Below are the code and all the weights of a small trained network. Each question names an input and a class and asks about switching units off, where a switched-off unit gives its printed mean instead of its output.

import numpy as np


def w(rows, s, z=0):
    codes = np.array(rows[::2]) - 128.0
    scale = np.full(codes.shape[1], s)
    scale[-1] = z or s
    return codes * scale


def f(y):
    return y / 2 * (1 + np.tanh(0.7978845608 * (y + 0.044715 * y**3)))


def log_softmax(a):
    a = a - a.max(-1, keepdims=True)
    return a - np.log(np.exp(a).sum(-1, keepdims=True))


def net(x, mask):
    res = np.array(x, float).reshape(1, 7) / 4 @ E
    y = f(res @ A[0][:, :-1].T + A[0][:, -1])
    res = res + np.where(mask, y, B[0][:, -1]) @ B[0][:, :-1]
    return log_softmax(res[-1] @ U[:, :-1].T + U[:, -1])


A, B = {}, {}
E = w([
[115,28,171,149,114,72,140,242],'x0',
[2,86,138,68,127,119,168,82],'x1',
[113,243,189,47,110,68,124,194],'x2',
[158,77,85,35,112,71,23,103],'x3',
[163,115,210,145,149,65,146,57],'x4',
[104,143,54,155,228,50,128,136],'x5',
[186,101,120,54,190,154,200,138],'x6',
],0.0052)
A[0] = w([
[102,174,162,207,146,167,217,143,22],'N1',
[118,58,163,145,128,92,126,208,46],'N2',
[219,93,103,17,197,168,253,144,37],'N3',
[153,96,93,73,116,86,56,105,46],'N4',
[129,89,105,157,127,146,134,106,48],'N5',
[125,68,146,143,117,86,140,199,56],'N6',
[110,147,73,155,191,61,144,130,64],'N7',
[31,98,142,82,130,119,163,88,70],'N8',
[101,137,63,154,208,46,131,133,56],'N9',
[113,199,169,76,123,95,120,172,43],'N10',
[109,221,157,73,122,104,112,186,88],'N11',
[179,111,240,174,148,15,152,21,98],'N12',
[95,136,60,101,110,190,117,189,75],'N13',
[254,156,121,166,138,130,91,181,74],'N14',
[145,118,131,106,151,141,145,130,55],'N15',
[126,203,96,123,136,166,115,45,45],'N16',
[133,73,99,175,127,159,132,93,64],'N17',
[159,141,116,147,134,115,123,135,58],'N18',
[235,167,123,186,138,141,95,171,70],'N19',
[130,184,103,109,140,168,119,67,55],'N20',
[153,80,214,85,12,215,121,119,108],'N21',
[130,117,143,124,122,131,115,130,4],'N22',
[132,72,90,162,138,169,113,95,71],'N23',
[54,107,135,94,137,129,153,101,41],'N24',
[120,50,163,144,121,99,135,213,74],'N25',
[159,87,105,64,107,98,53,103,33],'N26',
[51,106,139,90,135,124,149,107,75],'N27',
[166,77,116,55,117,94,28,98,28],'N28',
[103,178,165,207,135,157,225,134,33],'N29',
[116,208,161,79,115,93,137,172,53],'N30',
[132,66,107,179,139,171,117,91,65],'N31',
[22,99,134,80,138,127,169,99,80],'N32',
[102,139,69,159,210,51,132,138,55],'N33',
[130,55,88,165,141,170,114,95,88],'N34',
[71,153,14,113,113,196,107,220,76],'N35',
[143,203,92,103,134,167,114,40,56],'N36',
[137,60,83,174,118,155,138,87,67],'N37',
[130,97,120,153,135,142,125,117,74],'N38',
[43,163,135,239,56,85,26,109,55],'N39',
],0.0088,0.0028)
B[0] = w([
[75,131,103,108,161,143,157,229,197],'N1',
[136,81,90,158,155,107,195,91,179],'N2',
[26,58,202,121,135,93,47,82,233],'N3',
[98,137,117,118,149,149,156,203,191],'N4',
[137,132,149,109,110,113,145,136,133],'N5',
[134,94,96,157,153,109,183,100,169],'N6',
[112,193,148,133,139,156,134,91,163],'N7',
[130,153,72,142,55,115,100,132,190],'N8',
[120,213,158,122,144,170,146,80,182],'N9',
[159,125,188,104,103,96,169,148,179],'N10',
[188,135,187,103,103,79,159,149,205],'N11',
[216,60,129,112,118,247,75,132,233],'N12',
[163,96,135,123,118,182,103,124,167],'N13',
[114,157,64,135,36,105,86,111,226],'N14',
[103,112,139,123,117,130,128,120,118],'N15',
[123,73,96,162,151,106,196,84,190],'N16',
[154,145,168,111,105,101,154,148,164],'N17',
[112,134,122,120,100,135,134,117,122],'N18',
[110,150,58,130,34,104,112,117,217],'N19',
[134,88,116,165,137,120,178,107,171],'N20',
[102,254,143,120,172,189,143,36,254],'N21',
[103,113,123,105,116,144,153,110,104],'N22',
[151,127,171,104,114,99,157,145,168],'N23',
[120,135,96,136,74,113,119,129,153],'N24',
[144,90,86,177,163,107,193,84,192],'N25',
[73,127,118,129,133,152,161,205,194],'N26',
[133,144,92,143,78,115,117,135,163],'N27',
[67,129,106,123,147,152,165,231,218],'N28',
[76,127,107,108,161,148,157,233,200],'N29',
[165,124,184,94,110,88,163,143,182],'N30',
[159,148,168,97,104,95,157,143,173],'N31',
[140,152,67,135,52,99,88,135,197],'N32',
[114,209,145,109,145,162,147,76,179],'N33',
[172,138,177,109,114,84,141,154,184],'N34',
[183,68,129,114,125,245,103,126,210],'N35',
[136,75,86,175,152,103,204,89,207],'N36',
[168,145,171,98,108,86,147,148,177],'N37',
[138,129,133,110,120,115,145,128,128],'N38',
[26,55,183,115,152,83,41,84,234],'N39',
],0.028,0.0046)
U = w([
[78,156,105,112,151,153,170,255,70],'0',
[220,157,211,87,92,53,166,155,122],'1',
[163,88,79,209,156,101,204,78,139],'2',
[134,179,54,142,14,106,85,132,104],'3',
[116,254,159,120,159,181,135,67,182],'4',
[68,80,190,126,136,91,52,102,149],'5',
[224,87,134,116,112,229,92,149,254],'6',
[199,189,94,200,195,94,39,154,62],'7',
],0.0062,0.0012)

Each question gives the input, the list of numbers given to net, and the class t.
The units are the neurons (one row each of A and B). Each row of codes is followed by its name. A weight is (code - 128) times the scale printed after its matrix; where a second scale follows, it is the last column's (A, B and U).
mask holds one flag per neuron, in row order. A switched-off neuron (its flag False) gives its mean, the last column of its row in B, instead of its output. The means were averaged over made-up inputs and are rounded, as every weight is.
A unit's drop is (log p(t) with every unit on - log p(t) with that unit switched off) / (log p(t) with every unit on - log p(t) with every unit switched off).
The circuit of an input: a set's keep is (log p(t) with only the set's units on - log p(t) with every unit switched off) / (log p(t) with every unit on - log p(t) with every unit switched off). Starting from the 12 units with the biggest drops (on a tie, the unit counted first), units are removed one at a time, each time the one whose removal leaves the highest keep (on an exact tie, the one counted first), for as long as the keep stays at least 0.8.
circuit, biggest first: the units of the circuit, biggest drop first
unit that matters most: the unit with the biggest drop
top k neurons: the k neurons with the biggest drops, biggest first
drop when u is switched off: that unit's drop, to one decimal
input [1,2,-5,5,-8,-4,4], class 6: unit that matters most : N35
input [-5,6,1,5,-2,8,4], class 4: top 3 neurons : N9, N33, N7
input [5,3,-2,-4,1,-4,6], class 5: top 3 neurons : N3, N36, N16
input [-5,-7,-1,4,8,8,8], class 4: top 3 neurons : N9, N33, N7
input [6,7,4,3,-2,6,6], class 3: top 2 neurons : N32, N8
input [-3,1,-1,7,8,-6,-2], class 6: top 2 neurons : N12, N29
input [-4,-3,-4,6,-1,-6,-7], class 5: top 3 neurons : N39, N29, N1
input [3,6,6,5,-4,8,-5], class 4: top 2 neurons : N9, N33
input [-5,5,-5,-6,-7,3,5], class 6: top 3 neurons : N35, N13, N28
input [7,4,6,3,2,3,7], class 2: top 2 neurons : N25, N2
input [5,-1,-4,-5,8,4,-8], class 5: top 2 neurons : N39, N35
input [-4,-2,3,-5,8,0,-8], class 5: top 2 neurons : N39, N35
input [4,4,4,0,0,4,-3], class 1: top 2 neurons : N21, N14
input [-2,-7,5,-6,0,7,-3], class 3: top 4 neurons : N19, N14, N21, N28
input [2,-7,-7,-1,-2,-8,2], class 4: circuit, biggest first : N21
input [1,3,0,1,-5,4,-4], class 6: top 3 neurons : N35, N21, N3
input [3,6,-7,-2,-1,-5,-7], class 1: drop when N23 is switched off : 0.1
input [2,-6,8,-7,-3,6,-3], class 1: drop when N29 is switched off : -0.1
input [-2,-2,3,1,7,-2,2], class 6: drop when N12 is switched off : 0.3
input [-4,-8,-8,-2,-7,7,-3], class 1: unit that matters most : N34
input [8,-4,5,-1,4,7,4], class 2: drop when N6 is switched off : 0.2
